Here is a tiny trained network, its code and every weight. The questions are about switching its units off for an input and a target symbol, where a switched-off unit gives its printed mean instead of its output.

import numpy as np


def w(rows, s, z=0):
    codes = np.array(rows[::2]) - 128.0
    scale = np.full(codes.shape[1], s)
    scale[-1] = z or s
    return codes * scale


def norm(h):
    return h / np.sqrt((h * h).mean(-1, keepdims=True) + 1e-5)


def f(y):
    return np.maximum(y, 0)


def softmax(a):
    e = np.exp(a - a.max(-1, keepdims=True))
    return e / e.sum(-1, keepdims=True)


def log_softmax(a):
    a = a - a.max(-1, keepdims=True)
    return a - np.log(np.exp(a).sum(-1, keepdims=True))


def net(x, mask):
    ids = ['βδεζηθλμπστω'.index(c) for c in x.split()]
    T = len(ids)
    res = E[ids] + P[:T]
    u = 0
    for l in range(2):
        q, k, v = (norm(res) @ M[l].T for M in (Q, K, V))
        z = softmax(np.where(np.tri(T) > 0, q @ k.T / 4**0.5, -1e9)) @ v
        res = res + np.where(mask[u], z, O[l][:, -1]) @ O[l][:, :-1]
        u += 1
        y = f(norm(res) @ A[l][:, :-1].T + A[l][:, -1])
        res = res + np.where(mask[u : u + 16], y, B[l][:, -1]) @ B[l][:, :-1]
        u += 16
    return log_softmax(norm(res)[-1] @ U[:, :-1].T + U[:, -1])


Q, K, V, O, A, B = {}, {}, {}, {}, {}, {}
E = w([
[191,24,98],'β',
[69,148,49],'δ',
[128,197,7],'ε',
[196,88,101],'ζ',
[54,132,213],'η',
[178,135,29],'θ',
[180,99,136],'λ',
[190,121,41],'μ',
[68,180,133],'π',
[65,178,184],'σ',
[252,70,79],'τ',
[122,199,27],'ω',
],0.011)
P = w([
[147,40,203],'0',
[220,253,133],'1',
[19,75,30],'2',
[185,253,109],'3',
[33,75,38],'4',
[181,239,105],'5',
[45,64,39],'6',
[254,97,252],'7',
[64,34,47],'8',
[157,231,123],'9',
[74,35,30],'10',
],0.0089)
Q[0] = w([
[157,219,148],'0.h1',
[73,1,15],'0.h1',
[109,18,51],'0.h1',
[42,52,42],'0.h1',
],0.0093)
K[0] = w([
[189,211,38],'0.h1',
[81,61,40],'0.h1',
[130,3,99],'0.h1',
[8,213,37],'0.h1',
],0.0048)
V[0] = w([
[162,220,114],'0.h1',
[183,79,141],'0.h1',
[9,2,69],'0.h1',
[50,91,51],'0.h1',
],0.0094)
O[0] = w([
[164,203,205,80],'0.h1',
[217,9,2,156],'0.h1',
[32,178,56,254],'0.h1',
[82,248,119,213],'0.h1',
],0.0066,0.0051)
A[0] = w([
[206,133,182,151],'0.n1',
[118,111,110,106],'0.n2',
[143,172,130,15],'0.n3',
[205,159,173,183],'0.n4',
[83,113,166,82],'0.n5',
[145,195,97,89],'0.n6',
[175,155,149,9],'0.n7',
[63,147,148,59],'0.n8',
[106,91,76,72],'0.n9',
[250,206,100,250],'0.n10',
[175,132,217,83],'0.n11',
[87,132,73,99],'0.n12',
[135,113,191,81],'0.n13',
[155,109,123,44],'0.n14',
[184,174,110,79],'0.n15',
[74,112,81,189],'0.n16',
],0.015,0.002)
B[0] = w([
[91,135,207,203],'0.n1',
[100,128,130,157],'0.n2',
[169,130,143,142],'0.n3',
[128,184,195,204],'0.n4',
[120,121,69,140],'0.n5',
[112,50,136,175],'0.n6',
[158,185,144,158],'0.n7',
[148,94,104,168],'0.n8',
[45,118,134,205],'0.n9',
[252,245,106,254],'0.n10',
[236,190,110,176],'0.n11',
[194,180,133,223],'0.n12',
[118,147,76,148],'0.n13',
[94,99,118,152],'0.n14',
[198,180,134,174],'0.n15',
[207,184,100,238],'0.n16',
],0.025,0.0082)
Q[1] = w([
[113,165,191],'1.h1',
[164,104,149],'1.h1',
[117,167,204],'1.h1',
[21,175,3],'1.h1',
],0.025)
K[1] = w([
[90,166,129],'1.h1',
[135,158,145],'1.h1',
[85,176,132],'1.h1',
[137,3,72],'1.h1',
],0.023)
V[1] = w([
[41,180,4],'1.h1',
[89,221,159],'1.h1',
[113,75,174],'1.h1',
[84,142,146],'1.h1',
],0.025)
O[1] = w([
[73,50,6,143],'1.h1',
[65,215,118,43],'1.h1',
[210,158,123,2],'1.h1',
[146,168,95,12],'1.h1',
],0.023,0.0062)
A[1] = w([
[173,150,81,184],'1.n1',
[133,126,77,25],'1.n2',
[169,189,28,167],'1.n3',
[67,165,194,55],'1.n4',
[36,195,165,224],'1.n5',
[154,94,118,95],'1.n6',
[65,164,211,29],'1.n7',
[158,143,98,168],'1.n8',
[5,194,137,250],'1.n9',
[177,117,156,59],'1.n10',
[175,102,175,97],'1.n11',
[96,106,75,183],'1.n12',
[52,176,126,155],'1.n13',
[231,124,157,28],'1.n14',
[66,83,27,232],'1.n15',
[108,151,151,6],'1.n16',
],0.018,0.0025)
B[1] = w([
[122,56,130,192],'1.n1',
[127,91,162,164],'1.n2',
[103,5,162,217],'1.n3',
[129,40,104,169],'1.n4',
[154,56,34,193],'1.n5',
[97,120,110,163],'1.n6',
[142,40,88,175],'1.n7',
[141,93,119,171],'1.n8',
[187,192,31,176],'1.n9',
[98,155,89,162],'1.n10',
[126,113,62,164],'1.n11',
[140,174,172,193],'1.n12',
[172,173,70,156],'1.n13',
[82,253,96,209],'1.n14',
[139,229,233,253],'1.n15',
[125,84,121,143],'1.n16',
],0.03,0.011)
U = w([
[251,204,227,53],'β',
[209,57,202,189],'δ',
[110,156,162,100],'ε',
[164,88,23,71],'ζ',
[193,180,108,136],'η',
[49,93,115,254],'θ',
[191,139,64,50],'λ',
[35,180,52,126],'μ',
[95,166,168,130],'π',
[119,158,121,91],'σ',
[92,150,194,137],'τ',
[114,144,230,113],'ω',
],0.013,0.0036)

Each question gives the input, a string of symbols that net reads in full, and the target symbol t.
The units are the heads (4 rows each of Q, K, V and O) and the neurons (one row each of A and B). Each row of codes is followed by its name. A weight is (code - 128) times the scale printed after its matrix; where a second scale follows, it is the last column's (O, A, B and U).
mask holds one flag per unit, layer by layer, with each layer's heads first. A switched-off unit (its flag False) gives its mean, the last column of its rows in O or B, instead of its output. The means were averaged over made-up inputs and are rounded, as every weight is.
A unit's drop is (log p(t) with every unit on - log p(t) with that unit switched off) / (log p(t) with every unit on - log p(t) with every unit switched off).
The circuit of an input: a set's keep is (log p(t) with only the set's units on - log p(t) with every unit switched off) / (log p(t) with every unit on - log p(t) with every unit switched off). Starting from the 12 units with the biggest drops (on a tie, the unit counted first), units are removed one at a time, each time the one whose removal leaves the highest keep (on an exact tie, the one counted first), for as long as the keep stays at least 0.8.
units of the circuit, in order: the units of the circuit, biggest drop first
unit that matters most: the unit with the biggest drop
top k neurons: the k neurons with the biggest drops, biggest first
k most important neurons of layer l: the k neurons of layer l with the biggest drops, biggest first
drop when u is switched off: that unit's drop, to one decimal
input η β τ β ζ, target θ: top 2 neurons : (0.n10, 0.n6)
input η β δ τ β τ η, target θ: units of the circuit, in order : (0.n10, 0.n4)
input δ τ η β η β η δ λ, target μ: units of the circuit, in order : (1.h1, 1.n15)
input μ δ β δ δ δ μ, target ω: top 3 neurons : (1.n15, 0.n4, 0.n10)
input δ β ω β τ η β τ η, target μ: top 2 neurons : (0.n10, 0.n4)
input δ β β β δ θ λ β, target ζ: 4 most important neurons of layer 1 : (1.n15, 1.n5, 1.n7, 1.n4)
input μ δ β β η δ β η ω, target ω: unit that matters most : 1.n15
input η δ ω β δ ω β, target θ: top 2 neurons : (0.n10, 0.n6)
input δ θ μ ε β δ ζ σ σ, target μ: 3 most important neurons of layer 0 : (0.n10, 0.n4, 0.n11)
input β δ η δ η, target δ: top 3 neurons : (0.n10, 0.n1, 1.n15)
input ζ θ δ, target ζ: 2 most important neurons of layer 1 : (1.n14, 1.n15)
input δ μ β τ β η δ, target μ: 2 most important neurons of layer 0 : (0.n10, 0.n4)
input ζ β β β θ μ ε π τ δ τ, target ζ: 2 most important neurons of layer 0 : (0.n4, 0.n10)
input β β β δ β ω ω, target δ: 3 most important neurons of layer 0 : (0.n10, 0.n1, 0.n9)
input δ δ η β δ β η β δ δ, target ζ: 2 most important neurons of layer 1 : (1.n15, 1.n5)
input β τ τ η τ β θ, target δ: top 3 neurons : (0.n10, 0.n9, 0.n1)
input β β β ζ τ, target δ: top 2 neurons : (0.n10, 0.n9)
input β σ δ θ η β η β δ η τ, target δ: top 3 neurons : (0.n9, 0.n1, 0.n10)
input δ μ δ β δ τ δ β β η θ, target μ: unit that matters most : 0.h1
input μ β ω η β ζ β ζ η β β, target ω: 2 most important neurons of layer 1 : (1.n15, 1.n14)
input β τ ε σ μ, target δ: top 2 neurons : (0.n1, 0.n9)
input ζ δ λ τ β ω η, target ζ: top neuron : (0.n4)
input μ β π ω ω β β π β β δ, target ω: top 3 neurons : (1.n15, 0.n4, 0.n10)
input δ β δ η β δ β β, target ζ: drop when 1.h1 is switched off : 0.6
